Below is a small trained network, with its code and all its weights. Each question gives an input and a target symbol and asks what happens when units are switched off, that is, made to give their printed mean instead of their output.

import numpy as np


def w(rows, s, z=0):
    codes = np.array(rows[::2]) - 128.0
    scale = np.full(codes.shape[1], s)
    scale[-1] = z or s
    return codes * scale


def f(y):
    return np.maximum(y, 0)


def softmax(a):
    e = np.exp(a - a.max(-1, keepdims=True))
    return e / e.sum(-1, keepdims=True)


def log_softmax(a):
    a = a - a.max(-1, keepdims=True)
    return a - np.log(np.exp(a).sum(-1, keepdims=True))


def net(x, mask):
    ids = ['ΓΔΘΠΦΩαβεζημξστψ'.index(c) for c in x.split()]
    T = len(ids)
    res = E[ids] + P[:T]
    u = 0
    for l in range(2):
        r = res
        for j in range(3):
            rows = slice(4 * j, 4 * j + 4)
            q, k, v = (r @ M[l][rows].T for M in (Q, K, V))
            z = softmax(np.where(np.tri(T) > 0, q @ k.T / 4**0.5, -1e9)) @ v
            o = O[l][rows]
            res = res + np.where(mask[u + j], z, o[:, -1]) @ o[:, :-1]
        u += 3
        y = f(res @ A[l][:, :-1].T + A[l][:, -1])
        res = res + np.where(mask[u : u + 4], y, B[l][:, -1]) @ B[l][:, :-1]
        u += 4
    return log_softmax(res[-1] @ U[:, :-1].T + U[:, -1])


Q, K, V, O, A, B = {}, {}, {}, {}, {}, {}
E = w([
[108,145,164,21,106,139,161],'Γ',
[77,86,185,193,153,125,106],'Δ',
[123,119,100,237,146,109,141],'Θ',
[90,152,177,144,143,188,180],'Π',
[194,114,105,200,103,203,86],'Φ',
[125,47,184,114,170,175,112],'Ω',
[161,44,176,53,140,110,133],'α',
[159,207,65,107,72,148,133],'β',
[86,66,137,110,180,100,126],'ε',
[187,105,87,132,70,96,42],'ζ',
[87,65,176,125,164,103,116],'η',
[127,194,93,143,107,133,251],'μ',
[121,33,182,138,132,107,90],'ξ',
[98,84,187,157,170,111,180],'σ',
[140,92,61,50,93,28,108],'τ',
[55,111,164,107,167,56,166],'ψ',
],0.012)
P = w([
[82,130,113,99,136,152,95],'0',
[136,72,205,157,7,102,170],'1',
[174,160,140,114,194,114,122],'2',
[78,33,37,112,99,187,158],'3',
[203,81,222,80,45,136,159],'4',
[181,163,65,88,200,42,176],'5',
],0.013)
Q[0] = w([
[145,19,45,94,104,119,33],'L0H1',
[249,222,93,132,57,152,63],'L0H1',
[95,49,136,192,205,83,56],'L0H1',
[143,134,51,227,139,202,187],'L0H1',
[122,99,127,130,77,155,76],'L0H2',
[87,127,100,155,152,154,126],'L0H2',
[191,173,146,130,116,122,123],'L0H2',
[36,96,88,131,121,135,126],'L0H2',
[121,14,125,93,71,163,214],'L0H3',
[75,104,24,94,182,190,112],'L0H3',
[182,148,216,107,131,113,153],'L0H3',
[156,203,132,173,139,51,119],'L0H3',
],0.012)
K[0] = w([
[158,57,72,123,116,88,62],'L0H1',
[170,191,111,123,61,141,70],'L0H1',
[141,88,157,176,174,93,85],'L0H1',
[151,156,83,247,133,177,158],'L0H1',
[140,93,108,157,121,136,98],'L0H2',
[103,119,134,122,104,160,141],'L0H2',
[152,144,150,154,143,75,144],'L0H2',
[79,103,81,114,98,160,123],'L0H2',
[189,155,53,150,156,107,141],'L0H3',
[145,104,61,145,64,119,163],'L0H3',
[142,147,183,101,151,126,132],'L0H3',
[40,141,185,91,129,156,107],'L0H3',
],0.016)
V[0] = w([
[208,189,90,117,136,92,172],'L0H1',
[117,119,116,153,76,145,78],'L0H1',
[125,143,75,159,108,134,133],'L0H1',
[139,111,104,113,158,74,145],'L0H1',
[169,165,140,149,164,109,120],'L0H2',
[109,100,85,149,114,153,182],'L0H2',
[146,115,146,139,104,118,90],'L0H2',
[160,126,194,138,131,143,181],'L0H2',
[152,167,129,214,104,162,83],'L0H3',
[146,189,63,91,64,56,114],'L0H3',
[173,102,118,159,105,143,25],'L0H3',
[163,171,149,105,108,252,136],'L0H3',
],0.011)
O[0] = w([
[127,47,196,176,175,131,116,125],'L0H1',
[95,149,137,73,133,98,174,109],'L0H1',
[82,124,156,98,143,114,99,84],'L0H1',
[145,147,166,147,139,192,107,127],'L0H1',
[97,128,119,100,159,91,176,70],'L0H2',
[106,149,141,160,110,135,58,140],'L0H2',
[127,105,165,135,143,141,184,109],'L0H2',
[125,106,154,103,125,36,124,151],'L0H2',
[69,58,122,124,154,109,185,2],'L0H3',
[186,89,31,180,110,165,147,135],'L0H3',
[86,29,115,144,140,79,70,60],'L0H3',
[99,102,160,64,159,255,115,198],'L0H3',
],0.009,0.0057)
A[0] = w([
[190,142,255,142,56,149,136,5],'L0N1',
[139,129,107,178,212,22,116,180],'L0N2',
[57,217,141,235,216,170,83,198],'L0N3',
[132,21,231,162,75,84,122,62],'L0N4',
],0.0071,0.0029)
B[0] = w([
[98,107,170,194,146,98,47,255],'L0N1',
[153,124,140,109,150,226,121,152],'L0N2',
[38,108,110,255,181,124,189,169],'L0N3',
[82,205,145,78,94,150,183,176],'L0N4',
],0.0094,0.0078)
Q[1] = w([
[127,100,226,130,118,96,145],'L1H1',
[76,50,101,177,167,2,173],'L1H1',
[152,190,34,121,145,156,123],'L1H1',
[166,185,183,83,162,118,145],'L1H1',
[99,94,121,220,88,241,16],'L1H2',
[247,148,236,154,74,159,152],'L1H2',
[28,140,67,124,94,131,159],'L1H2',
[106,83,140,151,151,65,165],'L1H2',
[225,161,213,93,117,130,173],'L1H3',
[200,74,179,150,108,134,107],'L1H3',
[156,121,112,218,197,126,96],'L1H3',
[45,127,129,120,190,135,141],'L1H3',
],0.0086)
K[1] = w([
[176,136,153,144,218,165,143],'L1H1',
[107,237,65,96,150,114,173],'L1H1',
[130,126,120,127,28,84,135],'L1H1',
[202,139,210,122,114,165,148],'L1H1',
[76,119,95,189,139,167,1],'L1H2',
[193,169,143,115,247,177,168],'L1H2',
[64,149,99,140,67,172,135],'L1H2',
[85,81,201,167,117,88,223],'L1H2',
[217,179,154,87,194,73,133],'L1H3',
[203,103,173,79,142,102,101],'L1H3',
[120,168,159,95,19,112,107],'L1H3',
[62,176,146,175,86,143,173],'L1H3',
],0.0087)
V[1] = w([
[123,169,143,162,148,143,165],'L1H1',
[127,79,176,174,157,157,100],'L1H1',
[68,102,124,178,14,130,136],'L1H1',
[149,44,181,125,88,94,120],'L1H1',
[124,98,109,204,164,99,197],'L1H2',
[45,241,59,182,194,122,52],'L1H2',
[94,182,179,163,9,143,254],'L1H2',
[93,135,110,161,159,165,198],'L1H2',
[117,101,164,151,112,112,140],'L1H3',
[151,112,137,103,101,129,144],'L1H3',
[199,47,183,101,19,118,132],'L1H3',
[156,87,135,106,170,145,64],'L1H3',
],0.0057)
O[1] = w([
[186,140,106,100,148,147,111,151],'L1H1',
[140,165,83,116,112,130,153,207],'L1H1',
[130,131,203,100,186,94,193,193],'L1H1',
[62,185,115,180,157,109,161,139],'L1H1',
[82,160,105,77,56,121,128,4],'L1H2',
[200,47,139,2,96,99,153,249],'L1H2',
[216,240,123,122,159,202,138,117],'L1H2',
[130,136,134,62,95,164,103,147],'L1H2',
[147,141,132,139,78,129,125,90],'L1H3',
[106,137,124,139,128,132,98,135],'L1H3',
[90,177,114,191,102,160,38,150],'L1H3',
[66,163,126,146,149,169,145,153],'L1H3',
],0.006,0.0038)
A[1] = w([
[85,35,139,251,96,72,126,108],'L1N1',
[127,245,224,109,128,2,140,118],'L1N2',
[124,84,61,90,120,149,220,153],'L1N3',
[216,170,88,54,142,182,134,1],'L1N4',
],0.0077,0.008)
B[1] = w([
[122,254,169,22,157,58,100,179],'L1N1',
[90,66,11,129,183,156,115,254],'L1N2',
[86,143,140,218,115,80,130,196],'L1N3',
[20,174,86,164,84,111,136,184],'L1N4',
],0.0084,0.0086)
U = w([
[202,88,247,224,190,165,59,254],'Γ',
[204,120,74,106,254,144,192,166],'Δ',
[163,190,26,125,155,91,196,119],'Θ',
[165,92,190,9,129,174,139,116],'Π',
[71,188,226,82,138,149,212,87],'Φ',
[10,52,169,141,153,147,99,70],'Ω',
[43,184,117,140,99,51,65,78],'α',
[131,54,205,196,50,72,227,173],'β',
[148,67,96,123,117,94,110,122],'ε',
[94,210,134,242,66,118,189,86],'ζ',
[129,72,91,116,137,105,150,118],'η',
[154,214,109,62,50,218,67,81],'μ',
[55,48,14,231,111,203,96,78],'ξ',
[151,103,71,77,137,122,111,107],'σ',
[203,193,155,116,89,36,177,142],'τ',
[221,111,13,187,57,101,83,115],'ψ',
],0.0057,0.0084)

Each question gives the input, a string of symbols that net reads in full, and the target symbol t.
The units are the heads (4 rows each of Q, K, V and O) and the neurons (one row each of A and B). Each row of codes is followed by its name. A weight is (code - 128) times the scale printed after its matrix; where a second scale follows, it is the last column's (O, A, B and U).
mask holds one flag per unit, layer by layer, with each layer's heads first. A switched-off unit (its flag False) gives its mean, the last column of its rows in O or B, instead of its output. The means were averaged over made-up inputs and are rounded, as every weight is.
A unit's drop is (log p(t) with every unit on - log p(t) with that unit switched off) / (log p(t) with every unit on - log p(t) with every unit switched off).
The circuit of an input: a set's keep is (log p(t) with only the set's units on - log p(t) with every unit switched off) / (log p(t) with every unit on - log p(t) with every unit switched off). Starting from the 12 units with the biggest drops (on a tie, the unit counted first), units are removed one at a time, each time the one whose removal leaves the highest keep (on an exact tie, the one counted first), for as long as the keep stays at least 0.8.
units of the circuit, in order: the units of the circuit, biggest drop first
unit that matters most: the unit with the biggest drop
top k neurons: the k neurons with the biggest drops, biggest first
top k neurons in layer l: the k neurons of layer l with the biggest drops, biggest first
heads that matter: for each layer, one digit per head in row order, 1 if its drop is at least 0.15 and else 0, layers parted by /
input β Γ Ω ζ Ω, target Ω: unit that matters most : L0H3
input τ ε β μ μ Π, target Γ: top 2 neurons in layer 1 : L1N2, L1N4
input β τ Γ α Γ, target Γ: heads that matter : 001 / 000
input σ Ω Π ε τ, target Π: units of the circuit, in order : L0N1, L0H3, L0N3, L1H2
input Γ η μ, target Γ: heads that matter : 100 / 000
input β ζ β Φ Π, target β: top 3 neurons : L1N2, L1N3, L0N4
input ξ τ α Γ Γ ζ, target Γ: heads that matter : 100 / 000
input ζ β Π Γ τ, target Π: top 4 neurons : L0N1, L0N4, L0N3, L1N3
input Π Γ ζ ε β, target ζ: heads that matter : 111 / 010
input τ Ω μ Γ, target ζ: top 2 neurons : L0N1, L1N3
input Γ μ Θ Γ β, target Θ: top 4 neurons : L0N4, L1N2, L0N3, L1N4
input ζ Γ μ Φ, target Ω: units of the circuit, in order : L0H3, L0H1
input ζ ψ β σ Γ α, target Γ: top 2 neurons : L1N2, L0N2
input Π ψ ζ Γ, target α: units of the circuit, in order : L0H3, L1N1, L1H2
input ψ β τ τ β, target τ: units of the circuit, in order : L0H3, L1N1, L0H1, L1H2
input Δ Γ Π ψ α, target Π: top 3 neurons in layer 0 : L0N1, L0N4, L0N3
input Γ α μ β Φ, target μ: units of the circuit, in order : L0H1, L0N3, L1H2
input Φ η β Θ, target β: unit that matters most : L0H2
input ε β β, target Δ: heads that matter : 111 / 100
input Π ζ ξ Γ α, target ξ: heads that matter : 011 / 010
input β α Γ Π ζ ξ, target Γ: units of the circuit, in order : L0H1
input α α α η Γ, target α: heads that matter : 001 / 110
input Γ Π ξ Γ Π Φ, target Γ: top 2 neurons : L1N2, L1N4
input Π Γ η μ ζ β, target Γ: top 2 neurons : L0N4, L1N2
input ζ ζ ζ β α, target ζ: heads that matter : 011 / 010
input Γ β ψ τ Θ, target ψ: top 2 neurons in layer 0 : L0N3, L0N1
input β Γ Γ, target Δ: top 2 neurons : L1N2, L1N3
input Φ ζ τ, target Γ: top 2 neurons : L1N2, L0N1
input Π σ β β α, target β: top neuron : L0N4
